[[139 123 137 112]
 [107 142 143 148]
 [116 148 108 126]]
->
[[139 123]
 [107 142]]

[[130 118 125 136 131]
 [120 125 139 135 153]
 [140 146 116 121 121]]
->
[[130 118]
 [120 125]]

[[120 151 139]
 [147 143 117]
 [142 140 126]
 [129 128 105]
 [138 119 124]]
->
[[120 151]
 [147 143]]

[[137 136 135]
 [137 132 112]
 [135 135 112]
 [125 124 103]
 [102 108 113]]
->
[[137 136]
 [137 132]]

[[131 138 105]
 [130 135 141]]
->
[[131 138]
 [130 135]]

[[110 157 150 138 135]
 [117 131 106 156 155]
 [127 154 131 124 118]]
->
[[110 157]
 [117 131]]

[[127 142 135 114 136]
 [125 138 131 118 135]
 [127 137 139 119 137]
 [127 153 139 103 141]]
->
[[127 142]
 [125 138]]

[[131 127 156 132]
 [142 129 122 128]
 [150 127 113 131]
 [148 130 140 123]]
->
[[131 127]
 [142 129]]
---
[[130 135 125]
 [120 140 124]
 [155 136 119]
 [137 141 140]]
->
[[120 140 124]
 [155 136 119]]

[[104 115 105 131]
 [108 112 112 130]
 [115 103 110 120]]
->
[[108 112 112]
 [115 103 110]]

[[127 124 126 127]
 [110 115 148 131]
 [132 156 117 156]]
->
[[110 115 148]
 [132 156 117]]

[[127 115 119 144 132]
 [126 144 118 107 132]
 [122 131 106 126 135]
 [128 128 101 118 134]
 [139 108 138 129 128]]
->
[[126 144 118]
 [122 131 106]]

[[120 138 142 126 112]
 [118 135 144 130 115]
 [112 128 143 139 121]
 [121 145 137 116 102]
 [120 139 142 126 112]]
->
[[118 135 144]
 [112 128 143]]

[[137 142 119 105]
 [154 123 137 115]
 [141 117 121 103]
 [155 132 138 116]
 [142 146 124 108]]
->
[[154 123 137]
 [141 117 121]]

[[131 121 127 128]
 [126 141 141 117]
 [126 112 102 151]]
->
[[126 141 141]
 [126 112 102]]

[[133 119  99 105]
 [130 123 106 114]
 [127 139 139 140]
 [134 117 133 132]]
->
[[130 123 106]
 [127 139 139]]

[[124 123 126 143]
 [125 130 122 126]
 [122 122 135 124]
 [148 125 127 100]]
->
[[125 130 122]
 [122 122 135]]
---
[[129 108 141 137 122 137 151 144 114 117 111]
 [143 113 133 133 120 142 114 110 131 147 140]
 [149 123 121 137 125 141 121 130 126 113 113]
 [126 137 123 151 111 109 140 115 111 141 129]
 [116 143 133 111 134 122 125 143 117 146 118]
 [115 132 127 113 121 127 146 104 147 121 120]]
->
[[116 143 133 111 134 122 125 143 117 146 118]
 [126 137 123 151 111 109 140 115 111 141 129]
 [115 132 127 113 121 127 146 104 147 121 120]
 [149 123 121 137 125 141 121 130 126 113 113]
 [143 113 133 133 120 142 114 110 131 147 140]
 [129 108 141 137 122 137 151 144 114 117 111]]

[[126 136 133 133]
 [141 132 102 139]
 [137 121 120 145]
 [120 120 129 134]
 [132 147 134 126]
 [131 110 114 149]
 [134 131 131 109]]
->
[[132 147 134 126]
 [126 136 133 133]
 [141 132 102 139]
 [134 131 131 109]
 [137 121 120 145]
 [120 120 129 134]
 [131 110 114 149]]

[[126 107 100 117 135 124 121 134 117]
 [141 121 119 152 116 129 104 114 122]]
->
[[141 121 119 152 116 129 104 114 122]
 [126 107 100 117 135 124 121 134 117]]

[[129 120 129 127 147 130 145 118 130 129 132 130]
 [130 152 128 132  99 128 145 120 130 127 123 128]
 [114 141 133 138 146 128 130 126 133 128 130 128]
 [125 129 131 139 121 130 118 145 131 129 130 127]]
->
[[130 152 128 132  99 128 145 120 130 127 123 128]
 [114 141 133 138 146 128 130 126 133 128 130 128]
 [125 129 131 139 121 130 118 145 131 129 130 127]
 [129 120 129 127 147 130 145 118 130 129 132 130]]

[[134 113 128 133 133 129 133 131 127 113]
 [145 124 120 126 127 115 135 118 141 120]
 [118 133 110 115 157 108 113 113 146 124]
 [129 126 113 128 145 128 120 139 117 133]]
->
[[118 133 110 115 157 108 113 113 146 124]
 [129 126 113 128 145 128 120 139 117 133]
 [145 124 120 126 127 115 135 118 141 120]
 [134 113 128 133 133 129 133 131 127 113]]

[[130 128 134 144 135 135 136 114 133 136 130 105 128]
 [114 134 120 122 133 120 111 123 127 149 134 125 131]]
->
[[114 134 120 122 133 120 111 123 127 149 134 125 131]
 [130 128 134 144 135 135 136 114 133 136 130 105 128]]

[[107 146]
 [138 127]
 [129 123]
 [144 145]
 [148 117]
 [112 126]
 [132 106]
 [133 108]]
->
[[107 146]
 [144 145]
 [138 127]
 [112 126]
 [129 123]
 [148 117]
 [133 108]
 [132 106]]

[[116 118 134 141 134 112 139 135]
 [100 127 109 143 146 121 116 107]
 [117 115 134 120 129 131 116 148]
 [132 104 121 118 134 135 122 120]]
->
[[100 127 109 143 146 121 116 107]
 [116 118 134 141 134 112 139 135]
 [117 115 134 120 129 131 116 148]
 [132 104 121 118 134 135 122 120]]
